Look-ups in named tables: a row name and a column name give one cell, copied from the table.

kan.tsv
	niv	novomuf
meb	0.2	0.6
gev	0.9	0.5
batob	0.4	0.5
fav	0.8	0.5

novomuf of batob = 0.5
niv of fav = 0.8
niv of gev = 0.9
niv of meb = 0.2
niv of batob = 0.4
novomuf of gev = 0.5
novomuf of meb = 0.6
Which row has the largest niv? gev

nid =
	nepu	vuz	vab	dama	fakupob	kobeg	sar
menum	-43223	-40030	16170	31082	21388	-42157	-43380
satubov	-37390	-35831	16187	21795	18162	-35686	-37458
nom	-54030	-51541	37169	53200	42366	-52632	-54933
zolem	-32277	-31125	5155	11106	7289	-31192	-32772
vokemu	37877	35667	-34821	-46827	-38814	38801	37164
depat	45654	42412	-37960	-48472	-41901	43382	45241
nup	-48384	-47603	20902	23768	22559	-47226	-48824
donine	48403	45535	-40625	-49224	-45525	46060	49324
monanit	5027	4610	-18247	-9734	-15467	2692	3442

What is the vab of menum in nid?
16170
What is the nepu of donine in nid?
48403
What is the sar of vokemu in nid?
37164
What is the fakupob of monanit in nid?
-15467
What is the nepu of satubov in nid?
-37390
What is the dama of depat in nid?
-48472
What is the sar of depat in nid?
45241
What is the vab of vokemu in nid?
-34821
What is the nepu of vokemu in nid?
37877
What is the kobeg of nom in nid?
-52632
What is the kobeg of satubov in nid?
-35686
Which row has the largest vab? nom

Table gukazat
,fupu,tepu,fik,palorip,lav
von,71192,81776,68959,66797,15484
kiz,59339,69871,58112,59455,22071
kif,51170,44670,51788,54456,30077
vekuvuf,66450,63919,70982,68003,19258
fuv,23590,5144,29816,25445,65787
fumalem,56474,57353,63828,53837,31418
detub,47462,43302,46172,47612,39553
dum,37773,48260,36541,33274,43051
vas,49675,46604,56032,54789,30129

What is the fupu of kiz in gukazat? 59339
What is the lav of kif in gukazat? 30077
What is the tepu of kiz in gukazat? 69871
What is the fik of von in gukazat? 68959
What is the palorip of vas in gukazat? 54789
What is the lav of fuv in gukazat? 65787
What is the fik of dum in gukazat? 36541
What is the fupu of kif in gukazat? 51170
What is the palorip of fuv in gukazat? 25445
What is the tepu of detub in gukazat? 43302
What is the lav of detub in gukazat? 39553
What is the fupu of von in gukazat? 71192
What is the fik of vas in gukazat? 56032
What is the palorip of kif in gukazat? 54456
What is the lav of fumalem in gukazat? 31418
What is the lav of kiz in gukazat? 22071
What is the fupu of detub in gukazat? 47462
What is the fik of fuv in gukazat? 29816

Table bipa
	mizefaz	bimar	lep
zogiruk	179	138	179
dedaliz	235	66	172
pezi	239	56	162
dubo	182	3	134
zut	220	34	141
vod	219	87	213
gerekog	217	121	191
papo	180	148	188
did	243	60	180
navomo	206	122	169

vod, lep => 213
navomo, mizefaz => 206
zogiruk, mizefaz => 179
zut, lep => 141
gerekog, bimar => 121
navomo, lep => 169
did, lep => 180
papo, bimar => 148
vod, mizefaz => 219
pezi, lep => 162
pezi, mizefaz => 239
zut, mizefaz => 220
papo, lep => 188
dedaliz, bimar => 66
did, bimar => 60
gerekog, mizefaz => 217
pezi, bimar => 56

Table dolas
	kalem	kovo	buli	gez	zozolef	sonur
nete	93	140	43	42	134	46
tib	189	121	190	128	108	189
favufi	189	138	85	13	99	65
vite	18	78	45	139	128	97
ridifo	182	78	190	193	63	189

What is the kalem of tib in dolas?
189
What is the gez of favufi in dolas?
13
What is the kovo of favufi in dolas?
138
What is the zozolef of nete in dolas?
134
What is the sonur of nete in dolas?
46
What is the sonur of vite in dolas?
97
Which row has the largest gez? ridifo

Table gamoza
|  | mel | kisuti | duv | mefit | deg |
|---|---|---|---|---|---|
| sot | 1.2 | 1.7 | 1.7 | 4.6 | 3.1 |
| puf | 2.0 | 1.7 | 2.5 | 3.4 | 1.7 |
| bize | 2.1 | 1.7 | 1.3 | 3.7 | 2.0 |
| balo | 6.9 | 6.9 | 6.5 | 4.3 | 6.9 |
| zefe | 7.3 | 6.3 | 6.0 | 4.2 | 6.7 |
| madafo | 6.5 | 5.6 | 5.6 | 5.7 | 7.5 |
| faloru | 6.8 | 5.7 | 5.0 | 5.1 | 7.1 |
| vub | 5.8 | 4.7 | 4.7 | 6.0 | 7.3 |
| vug | 1.9 | 2.6 | 2.2 | 3.3 | 1.4 |
| norub | 0.5 | 1.0 | 0.8 | 6.4 | 3.7 |
| vol | 7.2 | 5.7 | 5.5 | 5.2 | 7.0 |

duv of vug: 2.2
duv of zefe: 6.0
deg of balo: 6.9
mefit of vol: 5.2
mel of norub: 0.5
kisuti of madafo: 5.6
kisuti of vub: 4.7
mefit of balo: 4.3
mefit of vub: 6.0
deg of bize: 2.0
Row with the largest mefit: norub

famez
|  | vofi | devef | rer |
|---|---|---|---|
| nabolod | 212 | 209 | 202 |
| dubi | 215 | 197 | 193 |
| vos | 101 | 53 | 62 |
| gam | 96 | 48 | 59 |
| fav | 222 | 211 | 205 |

What is the devef of dubi in famez?
197
What is the devef of gam in famez?
48
What is the rer of gam in famez?
59
What is the devef of fav in famez?
211
What is the vofi of dubi in famez?
215
What is the rer of nabolod in famez?
202
What is the vofi of vos in famez?
101
What is the vofi of gam in famez?
96
What is the rer of vos in famez?
62
What is the rer of dubi in famez?
193
What is the rer of fav in famez?
205
What is the devef of vos in famez?
53
What is the vofi of fav in famez?
222
What is the vofi of nabolod in famez?
212
What is the devef of nabolod in famez?
209

figekit.tsv
	kudato	vis	dudid	gezizot
ragevuf	193	106	71	27
demog	202	147	122	181
vipe	161	163	171	169
vitamop	155	65	116	124
rel	78	64	35	35
rus	168	116	157	175
buze	76	124	96	179
debigon	78	170	95	100
tul	45	192	49	38
lof	178	75	201	63
riledug	94	157	104	122
pep	52	45	127	175
pefu	145	46	41	166
voz	80	157	156	193

What is the vis of vipe in figekit? 163
What is the gezizot of riledug in figekit? 122
What is the dudid of vipe in figekit? 171
What is the kudato of rus in figekit? 168
What is the vis of riledug in figekit? 157
What is the gezizot of demog in figekit? 181
What is the gezizot of pep in figekit? 175
What is the kudato of demog in figekit? 202
What is the vis of demog in figekit? 147
What is the vis of rel in figekit? 64
What is the dudid of tul in figekit? 49
What is the gezizot of rel in figekit? 35
What is the kudato of vitamop in figekit? 155
What is the kudato of debigon in figekit? 78
What is the dudid of buze in figekit? 96
What is the gezizot of voz in figekit? 193

pok.csv
,voro,munav,kem
mog,249,75,134
finom,234,76,133
butusu,45,140,206

What is the kem of mog in pok?
134
What is the kem of finom in pok?
133
What is the munav of mog in pok?
75
What is the munav of butusu in pok?
140
What is the voro of butusu in pok?
45
What is the voro of finom in pok?
234
What is the voro of mog in pok?
249
What is the kem of butusu in pok?
206
Row with the largest voro: mog

Table miriru
|  | zigi | mubas | gal | zagolin | lav | zuga | bemep | sapas | som | bukezi |
|---|---|---|---|---|---|---|---|---|---|---|
| nasu | -0.643 | -0.096 | 0.588 | -0.455 | -0.644 | -0.646 | -0.643 | -0.656 | -0.652 | -0.668 |
| kigovap | -0.463 | 0.576 | -0.058 | -0.637 | -0.652 | -0.665 | -0.674 | -0.682 | -0.658 | -0.672 |
| mobe | 0.588 | -0.501 | -0.674 | -0.638 | -0.652 | -0.680 | -0.669 | -0.672 | -0.641 | -0.669 |
| sek | -0.685 | -0.621 | 0.223 | 0.369 | -0.581 | -0.679 | -0.644 | -0.667 | -0.640 | -0.651 |
| moz | -0.664 | -0.650 | -0.592 | 0.247 | 0.334 | -0.575 | -0.638 | -0.663 | -0.655 | -0.671 |
| nekipe | -0.648 | -0.667 | -0.650 | -0.050 | 0.561 | -0.530 | -0.674 | -0.671 | -0.674 | -0.672 |
| luti | -0.677 | -0.671 | -0.683 | -0.671 | -0.642 | -0.668 | -0.585 | 0.362 | 0.183 | -0.603 |
| zasomen | -0.663 | -0.668 | -0.647 | -0.662 | -0.654 | -0.593 | 0.373 | 0.172 | -0.620 | -0.678 |
| kuz | -0.665 | -0.486 | 0.625 | -0.103 | -0.631 | -0.660 | -0.671 | -0.647 | -0.657 | -0.680 |

zuga of moz is -0.575
sapas of luti is 0.362
bemep of nekipe is -0.674
gal of nekipe is -0.650
zigi of nekipe is -0.648
bukezi of zasomen is -0.678
zuga of sek is -0.679
gal of nasu is 0.588
zigi of kuz is -0.665
som of nasu is -0.652
sapas of zasomen is 0.172
sapas of sek is -0.667
bukezi of mobe is -0.669
lav of sek is -0.581
zigi of moz is -0.664
zuga of luti is -0.668
som of nekipe is -0.674
mubas of kuz is -0.486
mubas of mobe is -0.501
lav of kigovap is -0.652

